Here is a tiny trained network, its code and every weight. The questions are about switching its units off for an input and a target symbol, where a switched-off unit gives its printed mean instead of its output.

import numpy as np


def w(rows, s, z=0):
    codes = np.array(rows[::2]) - 128.0
    scale = np.full(codes.shape[1], s)
    scale[-1] = z or s
    return codes * scale


def norm(h):
    return h / np.sqrt((h * h).mean(-1, keepdims=True) + 1e-5)


def f(y):
    return np.maximum(y, 0)


def softmax(a):
    e = np.exp(a - a.max(-1, keepdims=True))
    return e / e.sum(-1, keepdims=True)


def log_softmax(a):
    a = a - a.max(-1, keepdims=True)
    return a - np.log(np.exp(a).sum(-1, keepdims=True))


def net(x, mask):
    ids = ['ΓΨαεζθξφω'.index(c) for c in x.split()]
    T = len(ids)
    res = E[ids] + P[:T]
    u = 0
    for l in range(2):
        r = norm(res)
        for j in range(3):
            rows = slice(3 * j, 3 * j + 3)
            q, k, v = (r @ M[l][rows].T for M in (Q, K, V))
            z = softmax(np.where(np.tri(T) > 0, q @ k.T / 3**0.5, -1e9)) @ v
            o = O[l][rows]
            res = res + np.where(mask[u + j], z, o[:, -1]) @ o[:, :-1]
        u += 3
        y = f(norm(res) @ A[l][:, :-1].T + A[l][:, -1])
        res = res + np.where(mask[u : u + 4], y, B[l][:, -1]) @ B[l][:, :-1]
        u += 4
    return log_softmax(norm(res)[-1] @ U[:, :-1].T + U[:, -1])


Q, K, V, O, A, B = {}, {}, {}, {}, {}, {}
E = w([
[103,10,85],'Γ',
[119,222,131],'Ψ',
[122,50,74],'α',
[131,226,193],'ε',
[78,134,104],'ζ',
[149,188,171],'θ',
[54,119,220],'ξ',
[52,157,104],'φ',
[35,68,218],'ω',
],0.013)
P = w([
[255,128,106],'0',
[63,145,216],'1',
[66,142,221],'2',
[68,128,228],'3',
[106,178,101],'4',
[72,166,67],'5',
[60,172,60],'6',
[53,167,63],'7',
],0.009)
Q[0] = w([
[207,147,145],'0.h0',
[190,217,155],'0.h0',
[53,3,80],'0.h0',
[51,219,142],'0.h1',
[72,86,98],'0.h1',
[121,156,120],'0.h1',
[57,91,171],'0.h2',
[154,141,133],'0.h2',
[216,179,126],'0.h2',
],0.03)
K[0] = w([
[176,191,128],'0.h0',
[150,211,140],'0.h0',
[117,4,113],'0.h0',
[97,158,228],'0.h1',
[93,120,79],'0.h1',
[130,143,142],'0.h1',
[198,146,120],'0.h2',
[119,144,126],'0.h2',
[89,154,132],'0.h2',
],0.038)
V[0] = w([
[157,146,120],'0.h0',
[61,170,52],'0.h0',
[204,177,102],'0.h0',
[102,124,164],'0.h1',
[48,186,230],'0.h1',
[201,147,156],'0.h1',
[5,220,169],'0.h2',
[129,140,159],'0.h2',
[175,104,195],'0.h2',
],0.019)
O[0] = w([
[150,148,116,125],'0.h0',
[140,80,33,123],'0.h0',
[195,196,106,118],'0.h0',
[91,143,151,161],'0.h1',
[3,250,168,252],'0.h1',
[155,136,207,130],'0.h1',
[81,227,16,154],'0.h2',
[88,143,114,146],'0.h2',
[38,96,132,157],'0.h2',
],0.017,0.026)
A[0] = w([
[130,2,73,93],'0.n0',
[39,114,86,103],'0.n1',
[62,11,90,112],'0.n2',
[63,64,172,3],'0.n3',
],0.033,0.0024)
B[0] = w([
[2,182,74,154],'0.n0',
[84,54,174,254],'0.n1',
[140,235,195,171],'0.n2',
[217,102,55,198],'0.n3',
],0.033,0.019)
Q[1] = w([
[143,171,44],'1.h0',
[129,249,137],'1.h0',
[142,206,3],'1.h0',
[120,66,151],'1.h1',
[96,90,228],'1.h1',
[199,203,207],'1.h1',
[114,60,252],'1.h2',
[187,183,178],'1.h2',
[129,44,132],'1.h2',
],0.033)
K[1] = w([
[36,185,167],'1.h0',
[55,203,55],'1.h0',
[28,210,167],'1.h0',
[162,74,128],'1.h1',
[180,117,241],'1.h1',
[218,179,100],'1.h1',
[252,20,71],'1.h2',
[160,137,191],'1.h2',
[139,25,181],'1.h2',
],0.028)
V[1] = w([
[111,2,168],'1.h0',
[116,48,106],'1.h0',
[139,200,41],'1.h0',
[197,98,112],'1.h1',
[52,119,135],'1.h1',
[186,12,88],'1.h1',
[67,79,80],'1.h2',
[159,156,182],'1.h2',
[42,86,177],'1.h2',
],0.037)
O[1] = w([
[107,94,252,69],'1.h0',
[153,139,198,61],'1.h0',
[194,187,59,119],'1.h0',
[179,102,112,41],'1.h1',
[71,109,127,201],'1.h1',
[168,8,74,3],'1.h1',
[171,102,66,132],'1.h2',
[77,136,171,146],'1.h2',
[79,86,60,219],'1.h2',
],0.038,0.028)
A[1] = w([
[245,192,109,3],'1.n0',
[154,82,180,138],'1.n1',
[255,61,186,133],'1.n2',
[127,121,251,39],'1.n3',
],0.049,0.0036)
B[1] = w([
[173,30,101,151],'1.n0',
[167,92,174,185],'1.n1',
[51,254,71,168],'1.n2',
[218,137,88,253],'1.n3',
],0.077,0.015)
U = w([
[167,127,156,182],'Γ',
[88,222,207,99],'Ψ',
[180,157,143,137],'α',
[62,57,51,133],'ε',
[212,203,69,35],'ζ',
[191,134,128,170],'θ',
[8,100,195,38],'ξ',
[205,103,37,150],'φ',
[107,63,174,255],'ω',
],0.017,0.0066)

Each question gives the input, a string of symbols that net reads in full, and the target symbol t.
The units are the heads (3 rows each of Q, K, V and O) and the neurons (one row each of A and B). Each row of codes is followed by its name. A weight is (code - 128) times the scale printed after its matrix; where a second scale follows, it is the last column's (O, A, B and U).
mask holds one flag per unit, layer by layer, with each layer's heads first. A switched-off unit (its flag False) gives its mean, the last column of its rows in O or B, instead of its output. The means were averaged over made-up inputs and are rounded, as every weight is.
A unit's drop is (log p(t) with every unit on - log p(t) with that unit switched off) / (log p(t) with every unit on - log p(t) with every unit switched off).
The circuit of an input: a set's keep is (log p(t) with only the set's units on - log p(t) with every unit switched off) / (log p(t) with every unit on - log p(t) with every unit switched off). Starting from the 12 units with the biggest drops (on a tie, the unit counted first), units are removed one at a time, each time the one whose removal leaves the highest keep (on an exact tie, the one counted first), for as long as the keep stays at least 0.8.
units of the circuit, in order: the units of the circuit, biggest drop first
top k neurons: the k neurons with the biggest drops, biggest first
k most important neurons of layer l: the k neurons of layer l with the biggest drops, biggest first
which heads matter: for each layer, one digit per head in row order, 1 if its drop is at least 0.15 and else 0, layers parted by /
input Ψ Γ Ψ, target φ: which heads matter	111 / 010
input ξ Ψ ε ε ζ, target ξ: which heads matter	101 / 101
input ζ ξ Γ ξ ε ε φ, target ζ: top 3 neurons	[0.n1 1.n3 1.n2]
input ω ε θ Ψ φ ε ω, target ω: which heads matter	000 / 100
input ζ ω ξ, target ζ: top 2 neurons	[0.n1 1.n2]
input Ψ ε α, target φ: units of the circuit, in order	[0.h1 1.h1 0.h0 0.n2]
input Ψ φ ξ α, target φ: which heads matter	010 / 010
input ω ξ ε Γ, target ε: which heads matter	111 / 010
input φ Ψ φ ω ω φ Ψ ζ, target φ: which heads matter	111 / 101
input ξ ω ε ω θ φ, target ξ: units of the circuit, in order	[1.h0 0.h0 0.n1]
input ξ ω ε Γ, target ξ: units of the circuit, in order	[0.n1 1.h0]
input ξ ε ε ε, target ξ: units of the circuit, in order	[0.n2 1.h0 0.n0]
input ε φ ξ, target ε: units of the circuit, in order	[0.h0 1.h2]
input ω ξ ω ω α φ, target ω: top 2 neurons	[0.n0 0.n3]
input ε φ φ ω Ψ, target ζ: units of the circuit, in order	[0.h2 1.h0]
input ε ε ε φ φ ε θ φ, target ε: top neuron	[0.n3]
input ω φ ξ Ψ, target ε: most important neuron of layer 0	[0.n3]
input ξ ε ε ω ε ε ζ, target ξ: which heads matter	100 / 101
input ω Ψ ω ε, target ε: units of the circuit, in order	[1.h2 0.n2]
input φ α ω ζ ε φ, target φ: 2 most important neurons of layer 0	[0.n0 0.n1]
input Ψ ω ε, target φ: top neuron	[0.n1]
input ε ε θ ξ, target ε: units of the circuit, in order	[0.h0 0.n3 1.h2]
input ε ε ω, target ε: top 2 neurons	[0.n3 0.n1]
input ζ ω ε θ ε ε ζ, target ζ: top 4 neurons	[0.n1 1.n2 1.n3 0.n0]
input φ ε θ ζ Ψ ε ξ, target φ: top 3 neurons	[0.n1 0.n0 1.n0]
input φ ε ω φ, target φ: top 4 neurons	[0.n0 0.n1 1.n0 0.n2]
